Below are the code and all the weights of a small trained network. Each question names an input and a target symbol and asks about switching units off, where a switched-off unit gives its printed mean instead of its output.

import numpy as np


def w(rows, s, z=0):
    codes = np.array(rows[::2]) - 128.0
    scale = np.full(codes.shape[1], s)
    scale[-1] = z or s
    return codes * scale


def f(y):
    return y / 2 * (1 + np.tanh(0.7978845608 * (y + 0.044715 * y**3)))


def softmax(a):
    e = np.exp(a - a.max(-1, keepdims=True))
    return e / e.sum(-1, keepdims=True)


def log_softmax(a):
    a = a - a.max(-1, keepdims=True)
    return a - np.log(np.exp(a).sum(-1, keepdims=True))


def net(x, mask):
    ids = ['αζθμξτω'.index(c) for c in x.split()]
    T = len(ids)
    res = E[ids] + P[:T]
    u = 0
    for l in range(3):
        r = res
        for j in range(2):
            rows = slice(2 * j, 2 * j + 2)
            q, k, v = (r @ M[l][rows].T for M in (Q, K, V))
            z = softmax(np.where(np.tri(T) > 0, q @ k.T / 2**0.5, -1e9)) @ v
            o = O[l][rows]
            res = res + np.where(mask[u + j], z, o[:, -1]) @ o[:, :-1]
        u += 2
        y = f(res @ A[l][:, :-1].T + A[l][:, -1])
        res = res + np.where(mask[u : u + 4], y, B[l][:, -1]) @ B[l][:, :-1]
        u += 4
    return log_softmax(res[-1] @ U[:, :-1].T + U[:, -1])


Q, K, V, O, A, B = {}, {}, {}, {}, {}, {}
E = w([
[116,124,109,32,47],'α',
[80,153,18,65,125],'ζ',
[46,137,190,142,109],'θ',
[154,154,155,196,73],'μ',
[255,88,6,188,84],'ξ',
[113,54,152,147,74],'τ',
[92,81,98,243,192],'ω',
],0.0086)
P = w([
[211,67,144,53,253],'0',
[125,131,190,90,198],'1',
[155,70,91,76,168],'2',
[131,90,115,110,146],'3',
[121,102,110,130,124],'4',
[110,105,108,139,106],'5',
[95,110,100,148,90],'6',
[91,114,85,157,79],'7',
[83,115,76,156,60],'8',
[74,117,71,163,51],'9',
[68,123,64,169,37],'10',
[64,129,60,164,25],'11',
[60,142,64,184,30],'12',
],0.0044)
Q[0] = w([
[171,92,41,122,218],'0.h1',
[58,112,6,26,213],'0.h1',
[134,66,116,111,122],'0.h2',
[109,91,136,124,161],'0.h2',
],0.016)
K[0] = w([
[158,161,3,114,195],'0.h1',
[58,180,8,17,208],'0.h1',
[148,130,131,91,183],'0.h2',
[122,101,131,135,152],'0.h2',
],0.016)
V[0] = w([
[132,146,179,51,59],'0.h1',
[138,119,120,134,138],'0.h1',
[129,150,135,108,204],'0.h2',
[7,132,22,157,79],'0.h2',
],0.011)
O[0] = w([
[200,89,45,136,150,110],'0.h1',
[125,123,136,113,131,135],'0.h1',
[163,220,135,106,111,114],'0.h2',
[26,105,102,254,28,253],'0.h2',
],0.0061,0.005)
A[0] = w([
[254,153,207,239,80,44],'0.n1',
[188,106,96,85,3,75],'0.n2',
[200,135,205,91,70,249],'0.n3',
[144,153,12,112,148,214],'0.n4',
],0.0081,0.0014)
B[0] = w([
[129,1,15,21,70,142],'0.n1',
[86,161,150,215,151,232],'0.n2',
[84,96,135,163,59,113],'0.n3',
[142,23,89,91,202,253],'0.n4',
],0.0077,0.0033)
Q[1] = w([
[153,204,78,84,126],'1.h1',
[32,110,94,139,108],'1.h1',
[84,253,173,141,221],'1.h2',
[191,74,174,49,178],'1.h2',
],0.021)
K[1] = w([
[199,107,169,128,100],'1.h1',
[75,123,105,192,88],'1.h1',
[117,195,67,4,155],'1.h2',
[232,128,193,122,163],'1.h2',
],0.022)
V[1] = w([
[67,126,102,220,247],'1.h1',
[56,214,43,62,55],'1.h1',
[33,14,189,85,105],'1.h2',
[202,87,228,124,150],'1.h2',
],0.012)
O[1] = w([
[254,185,161,222,195,222],'1.h1',
[59,217,87,169,25,190],'1.h1',
[38,33,196,141,254,245],'1.h2',
[136,83,238,125,48,2],'1.h2',
],0.0074,0.0078)
A[1] = w([
[150,68,165,117,82,95],'1.n1',
[167,106,140,3,120,67],'1.n2',
[164,151,176,154,117,2],'1.n3',
[103,151,157,149,146,44],'1.n4',
],0.012,0.0034)
B[1] = w([
[129,25,210,54,40,211],'1.n1',
[127,255,28,201,168,254],'1.n2',
[213,157,86,46,103,93],'1.n3',
[161,144,93,133,101,218],'1.n4',
],0.0091,0.0018)
Q[2] = w([
[118,133,46,93,175],'2.h1',
[115,96,118,177,125],'2.h1',
[214,105,166,104,4],'2.h2',
[220,119,209,194,137],'2.h2',
],0.02)
K[2] = w([
[119,140,101,232,70],'2.h1',
[93,58,111,165,187],'2.h1',
[190,157,171,2,80],'2.h2',
[170,129,118,29,219],'2.h2',
],0.018)
V[2] = w([
[75,158,147,50,155],'2.h1',
[191,8,48,99,121],'2.h1',
[75,107,115,59,95],'2.h2',
[122,166,98,32,214],'2.h2',
],0.014)
O[2] = w([
[71,147,109,210,160,11],'2.h1',
[192,127,1,37,98,185],'2.h1',
[37,131,80,110,153,2],'2.h2',
[116,185,149,168,229,73],'2.h2',
],0.0088,0.0094)
A[2] = w([
[163,164,54,110,84,58],'2.n1',
[138,96,99,222,36,47],'2.n2',
[18,179,117,93,96,69],'2.n3',
[124,10,103,187,118,255],'2.n4',
],0.011,0.0034)
B[2] = w([
[77,60,178,254,127,224],'2.n1',
[125,138,63,61,188,219],'2.n2',
[184,232,116,83,2,157],'2.n3',
[79,182,195,79,157,250],'2.n4',
],0.0088,0.014)
U = w([
[140,142,93,102,98,83],'α',
[147,139,2,99,241,105],'ζ',
[107,162,141,180,147,84],'θ',
[101,76,110,30,164,249],'μ',
[124,60,80,145,129,129],'ξ',
[83,98,211,133,181,118],'τ',
[201,118,124,93,157,135],'ω',
],0.0053,0.0019)

Each question gives the input, a string of symbols that net reads in full, and the target symbol t.
The units are the heads (2 rows each of Q, K, V and O) and the neurons (one row each of A and B). Each row of codes is followed by its name. A weight is (code - 128) times the scale printed after its matrix; where a second scale follows, it is the last column's (O, A, B and U).
mask holds one flag per unit, layer by layer, with each layer's heads first. A switched-off unit (its flag False) gives its mean, the last column of its rows in O or B, instead of its output. The means were averaged over made-up inputs and are rounded, as every weight is.
A unit's drop is (log p(t) with every unit on - log p(t) with that unit switched off) / (log p(t) with every unit on - log p(t) with every unit switched off).
k most important neurons: the k neurons with the biggest drops, biggest first
top k neurons in layer l: the k neurons of layer l with the biggest drops, biggest first
which heads matter: for each layer, one digit per head in row order, 1 if its drop is at least 0.15 and else 0, layers parted by /
input τ μ ξ ζ τ ζ, target μ: which heads matter : 01 / 11 / 01
input τ ζ τ ζ α τ ξ τ ω τ, target ω: 2 most important neurons : (0.n2; 1.n1)
input ζ τ τ ζ, target μ: which heads matter : 00 / 11 / 01
input μ ξ ζ τ ζ ξ θ, target ξ: which heads matter : 00 / 01 / 10
input ξ ζ τ ζ τ ξ, target μ: 2 most important neurons : (0.n1; 2.n4)
input μ μ μ ξ, target ξ: 3 most important neurons : (2.n1; 1.n1; 1.n2)
input α ζ ζ ζ α ξ ζ τ ζ ζ ζ ξ α, target ξ: 4 most important neurons : (2.n1; 0.n1; 2.n4; 0.n4)
input ω ζ θ, target θ: top 2 neurons in layer 2 : (2.n2; 2.n4)
input ζ ζ ω α, target ω: most important neuron : (2.n1)
input τ ξ ω ζ ξ ζ ζ ζ τ ζ ζ ξ ζ, target ξ: which heads matter : 01 / 01 / 10
input τ ζ α, target α: top 2 neurons in layer 1 : (1.n2; 1.n1)
input ζ ζ ζ ζ ζ ζ α, target θ: 2 most important neurons : (0.n1; 1.n1)
input ζ ξ θ τ τ ζ α μ α, target α: which heads matter : 00 / 10 / 01
input α τ ζ ζ ζ ω ζ ω μ, target ω: which heads matter : 01 / 11 / 11
input μ ζ ζ, target α: which heads matter : 01 / 11 / 11
input α α ζ α ξ ζ ξ μ τ ζ ζ ζ ζ, target θ: 2 most important neurons : (2.n2; 1.n1)
input μ τ τ τ ξ, target μ: top 3 neurons in layer 0 : (0.n1; 0.n3; 0.n2)
input ζ θ ζ, target τ: 2 most important neurons : (0.n4; 0.n3)
input θ ζ ω α ζ ξ ζ ζ ξ, target ξ: 2 most important neurons : (2.n1; 0.n1)
input ζ ζ θ ζ ζ μ, target α: 4 most important neurons : (0.n1; 2.n3; 0.n4; 0.n2)
input ζ ω ζ ζ ζ ζ ω ζ ζ ω μ, target ω: which heads matter : 00 / 11 / 11
input ζ ξ ω ζ α ζ α ζ α, target θ: which heads matter : 01 / 11 / 10
input α ζ μ ζ τ ω μ τ, target ω: which heads matter : 00 / 11 / 01
input ω ζ μ ζ ξ μ, target ξ: 2 most important neurons : (0.n1; 2.n1)
input ζ ζ α α ζ, target α: 2 most important neurons : (2.n3; 0.n2)
